Below is a small trained network, with its code and all its weights. Each question gives an input and a class and asks what happens when units are switched off, that is, made to give their printed mean instead of their output.

import numpy as np


def w(rows, s, z=0):
    codes = np.array(rows[::2]) - 128.0
    scale = np.full(codes.shape[1], s)
    scale[-1] = z or s
    return codes * scale


def f(y):
    return y / 2 * (1 + np.tanh(0.7978845608 * (y + 0.044715 * y**3)))


def log_softmax(a):
    a = a - a.max(-1, keepdims=True)
    return a - np.log(np.exp(a).sum(-1, keepdims=True))


def net(x, mask):
    res = np.array(x, float).reshape(1, 7) / 4 @ E
    y = f(res @ A[0][:, :-1].T + A[0][:, -1])
    res = res + np.where(mask, y, B[0][:, -1]) @ B[0][:, :-1]
    return log_softmax(res[-1] @ U[:, :-1].T + U[:, -1])


A, B = {}, {}
E = w([
[171,124,154,174,196,168,135,121,98,112],'x0',
[168,88,212,108,121,91,231,133,1,146],'x1',
[43,157,95,154,110,197,118,145,158,221],'x2',
[137,143,102,174,9,92,155,91,134,111],'x3',
[165,175,181,95,105,57,48,69,92,108],'x4',
[162,114,188,155,127,184,117,183,67,42],'x5',
[169,65,75,95,62,221,52,175,227,171],'x6',
],0.009)
A[0] = w([
[83,134,126,147,6,87,203,122,96,226,229],'n0',
[94,121,150,199,87,86,192,159,124,79,87],'n1',
[105,94,138,158,128,196,183,158,72,123,217],'n2',
[111,125,147,128,52,126,211,119,123,190,101],'n3',
[110,82,129,137,57,66,167,109,95,162,227],'n4',
[181,65,145,120,223,151,71,124,151,168,254],'n5',
[29,211,152,56,186,48,92,128,106,127,178],'n6',
[173,117,122,85,156,71,116,88,98,2,222],'n7',
],0.0094,0.0035)
B[0] = w([
[158,145,49,88,86,90,76,131,106,226,239],'n0',
[154,118,61,98,105,146,131,91,107,126,181],'n1',
[196,146,146,155,84,177,140,161,108,176,207],'n2',
[200,135,173,102,137,125,160,94,171,165,185],'n3',
[185,164,67,117,104,112,171,108,131,103,208],'n4',
[158,154,187,174,5,141,102,147,103,192,214],'n5',
[63,64,129,179,135,62,150,158,126,164,224],'n6',
[180,136,100,173,60,76,166,139,168,120,245],'n7',
],0.012)
U = w([
[141,144,148,149,99,65,133,123,110,1,239],'0',
[48,156,106,161,140,185,35,131,193,167,192],'1',
[116,148,178,53,212,87,135,83,121,70,3],'2',
[150,139,58,127,175,140,154,57,96,93,31],'3',
[76,117,132,76,167,99,139,67,67,86,45],'4',
[115,110,200,101,175,17,185,111,125,173,40],'5',
[190,141,126,110,55,105,135,108,92,170,216],'6',
[140,112,193,169,148,189,208,139,58,163,128],'7',
],0.0089,0.003)

Each question gives the input, the list of numbers given to net, and the class t.
The units are the neurons (one row each of A and B). Each row of codes is followed by its name. A weight is (code - 128) times the scale printed after its matrix; where a second scale follows, it is the last column's (A, B and U).
mask holds one flag per neuron, in row order. A switched-off neuron (its flag False) gives its mean, the last column of its row in B, instead of its output. The means were averaged over made-up inputs and are rounded, as every weight is.
A unit's drop is (log p(t) with every unit on - log p(t) with that unit switched off) / (log p(t) with every unit on - log p(t) with every unit switched off).
The circuit of an input: a set's keep is (log p(t) with only the set's units on - log p(t) with every unit switched off) / (log p(t) with every unit on - log p(t) with every unit switched off). Starting from all 8 units, units are removed one at a time, each time the one whose removal leaves the highest keep (on an exact tie, the one counted first), for as long as the keep stays at least 0.8.
circuit, biggest first: the units of the circuit, biggest drop first
unit that matters most: the unit with the biggest drop
top k neurons: the k neurons with the biggest drops, biggest first
drop when u is switched off: that unit's drop, to one decimal
input [-6,3,-7,-4,7,2,-8], class 0: unit that matters most : n7
input [6,4,-6,-4,4,-5,-4], class 0: top 3 neurons : [n7; n0; n3]
input [7,3,1,3,4,1,-3], class 0: circuit, biggest first : [n0; n5]
input [-5,4,-4,1,6,5,3], class 0: circuit, biggest first : [n0; n5; n2]
input [5,-4,1,-1,-7,2,5], class 1: top 2 neurons : [n7; n4]
input [6,0,0,4,3,1,2], class 0: circuit, biggest first : [n0; n2; n5]
input [8,-5,2,-8,-2,4,0], class 7: top 2 neurons : [n0; n7]
input [-3,-4,-5,-8,-5,-7,0], class 1: circuit, biggest first : [n7; n4]
input [3,-7,4,6,-5,2,-7], class 1: top 2 neurons : [n4; n7]
input [-3,0,1,-2,0,7,0], class 7: circuit, biggest first : [n0; n4]
input [6,-3,-6,-4,1,-4,-8], class 5: top 2 neurons : [n6; n4]
input [-7,3,-4,-2,0,4,-3], class 0: top 3 neurons : [n0; n5; n3]
input [3,-2,1,4,7,-7,-5], class 5: top 3 neurons : [n6; n5; n2]
input [1,-5,6,6,-4,5,-2], class 1: top 3 neurons : [n7; n4; n5]
input [-2,-3,6,-7,2,7,4], class 1: circuit, biggest first : [n7]
input [1,5,-6,1,6,3,2], class 0: circuit, biggest first : [n0; n2]
input [-1,-6,-6,7,-8,-5,-5], class 3: top 2 neurons : [n5; n2]
input [8,-6,1,-8,5,0,-6], class 5: top 3 neurons : [n6; n2; n0]
input [-6,-5,-3,-1,8,2,-2], class 5: top 2 neurons : [n6; n4]
input [-2,6,6,-6,1,4,-6], class 7: unit that matters most : n2
input [4,3,7,-8,3,1,2], class 7: top 3 neurons : [n0; n7; n4]
input [-4,-2,4,0,-4,-5,6], class 1: top 3 neurons : [n7; n4; n2]
input [-1,2,-1,-4,-5,5,-8], class 7: top 2 neurons : [n0; n2]
input [1,-5,-2,6,-2,6,2], class 0: drop when n7 is switched off : 0.0
input [-6,0,3,-5,0,-4,-5], class 5: drop when n6 is switched off : 0.1
input [7,-4,-2,7,8,5,-6], class 0: drop when n0 is switched off : 0.1
input [-6,-8,-5,4,4,7,8], class 1: unit that matters most : n4
input [8,1,2,-6,-2,-7,0], class 7: top 3 neurons : [n0; n7; n4]
input [4,-4,7,-2,0,-6,-8], class 5: drop when n6 is switched off : 0.5
